Below is a small trained network, with its code and all its weights. Each question gives an input and a class and asks what happens when units are switched off, that is, made to give their printed mean instead of their output.

import numpy as np


def w(rows, s, z=0):
    codes = np.array(rows[::2]) - 128.0
    scale = np.full(codes.shape[1], s)
    scale[-1] = z or s
    return codes * scale


def norm(h):
    return h / np.sqrt((h * h).mean(-1, keepdims=True) + 1e-5)


def f(y):
    return y / 2 * (1 + np.tanh(0.7978845608 * (y + 0.044715 * y**3)))


def log_softmax(a):
    a = a - a.max(-1, keepdims=True)
    return a - np.log(np.exp(a).sum(-1, keepdims=True))


def net(x, mask):
    res = np.array(x, float).reshape(1, 3) / 4 @ E
    u = 0
    for l in range(3):
        y = f(norm(res) @ A[l][:, :-1].T + A[l][:, -1])
        res = res + np.where(mask[u : u + 8], y, B[l][:, -1]) @ B[l][:, :-1]
        u += 8
    return log_softmax(norm(res)[-1] @ U[:, :-1].T + U[:, -1])


A, B = {}, {}
E = w([
[79,143,252],'x0',
[154,85,145],'x1',
[197,169,147],'x2',
],0.004)
A[0] = w([
[105,47,71,176],'L0N1',
[185,7,153,41],'L0N2',
[176,163,187,22],'L0N3',
[67,227,83,142],'L0N4',
[133,83,73,136],'L0N5',
[159,56,184,241],'L0N6',
[75,254,105,168],'L0N7',
[50,67,92,4],'L0N8',
],0.0086,0.0024)
B[0] = w([
[114,122,102,232],'L0N1',
[214,60,176,174],'L0N2',
[93,128,104,160],'L0N3',
[181,2,161,177],'L0N4',
[94,88,154,188],'L0N5',
[112,79,153,252],'L0N6',
[167,64,188,198],'L0N7',
[39,188,104,163],'L0N8',
],0.0068,0.0029)
A[1] = w([
[232,254,157,159],'L1N1',
[108,26,89,203],'L1N2',
[111,16,114,5],'L1N3',
[126,157,12,83],'L1N4',
[178,88,83,23],'L1N5',
[124,138,196,187],'L1N6',
[95,56,105,214],'L1N7',
[177,160,179,147],'L1N8',
],0.0083,0.0018)
B[1] = w([
[15,1,93,158],'L1N1',
[185,244,142,254],'L1N2',
[142,197,180,204],'L1N3',
[204,179,65,160],'L1N4',
[147,143,90,155],'L1N5',
[166,104,50,200],'L1N6',
[188,221,133,223],'L1N7',
[116,74,111,166],'L1N8',
],0.0057,0.0041)
A[2] = w([
[194,70,117,94],'L2N1',
[42,200,107,150],'L2N2',
[92,103,169,121],'L2N3',
[152,80,112,168],'L2N4',
[201,72,122,102],'L2N5',
[88,76,197,155],'L2N6',
[190,147,74,3],'L2N7',
[164,254,165,172],'L2N8',
],0.0094,0.0036)
B[2] = w([
[59,121,185,163],'L2N1',
[114,3,59,155],'L2N2',
[207,190,40,154],'L2N3',
[71,179,135,159],'L2N4',
[59,127,179,172],'L2N5',
[169,215,59,211],'L2N6',
[169,194,139,140],'L2N7',
[29,86,180,254],'L2N8',
],0.0058,0.0056)
U = w([
[221,231,40,164],'0',
[152,110,228,185],'1',
[5,50,35,157],'2',
[76,113,171,114],'3',
[163,70,95,2],'4',
],0.012,0.011)

Each question gives the input, the list of numbers given to net, and the class t.
The units are the neurons (one row each of A and B). Each row of codes is followed by its name. A weight is (code - 128) times the scale printed after its matrix; where a second scale follows, it is the last column's (A, B and U).
mask holds one flag per neuron, layer by layer. A switched-off neuron (its flag False) gives its mean, the last column of its row in B, instead of its output. The means were averaged over made-up inputs and are rounded, as every weight is.
A unit's drop is (log p(t) with every unit on - log p(t) with that unit switched off) / (log p(t) with every unit on - log p(t) with every unit switched off).
The circuit of an input: a set's keep is (log p(t) with only the set's units on - log p(t) with every unit switched off) / (log p(t) with every unit on - log p(t) with every unit switched off). Starting from the 12 units with the biggest drops (on a tie, the unit counted first), units are removed one at a time, each time the one whose removal leaves the highest keep (on an exact tie, the one counted first), for as long as the keep stays at least 0.8.
units of the circuit, in order: the units of the circuit, biggest drop first
k most important neurons: the k neurons with the biggest drops, biggest first
top k neurons in layer l: the k neurons of layer l with the biggest drops, biggest first
input [-1,4,-4], class 1: units of the circuit, in order => L0N2
input [-4,-2,5], class 2: 3 most important neurons => L1N1, L0N6, L0N2
input [7,-4,0], class 0: 2 most important neurons => L2N6, L1N2
input [6,-5,4], class 0: top 2 neurons in layer 2 => L2N6, L2N8
input [0,3,5], class 2: 2 most important neurons => L0N4, L1N1
input [5,2,-4], class 0: 3 most important neurons => L1N2, L1N4, L2N6
input [1,-5,-5], class 1: 2 most important neurons => L0N4, L0N7
input [8,-8,3], class 0: 3 most important neurons => L2N6, L2N8, L2N3
input [4,3,-7], class 2: 3 most important neurons => L2N2, L0N8, L0N4
input [-6,-8,-2], class 1: 3 most important neurons => L0N4, L0N7, L2N8
input [5,-3,6], class 2: 3 most important neurons => L1N2, L1N1, L0N5
input [-4,-8,7], class 1: 3 most important neurons => L0N4, L0N7, L0N8
input [8,8,7], class 0: top 4 neurons in layer 2 => L2N6, L2N8, L2N3, L2N2
input [-1,-4,7], class 2: units of the circuit, in order => L1N1
input [-6,-6,-5], class 0: top 2 neurons in layer 1 => L1N4, L1N7
input [5,5,6], class 2: top 2 neurons in layer 1 => L1N6, L1N3
input [-2,3,-3], class 3: top 3 neurons in layer 0 => L0N2, L0N8, L0N5
input [5,-3,8], class 2: top 2 neurons in layer 1 => L1N1, L1N2
input [6,-1,-5], class 0: top 3 neurons in layer 2 => L2N6, L2N3, L2N8
input [-2,2,8], class 2: units of the circuit, in order => L1N1
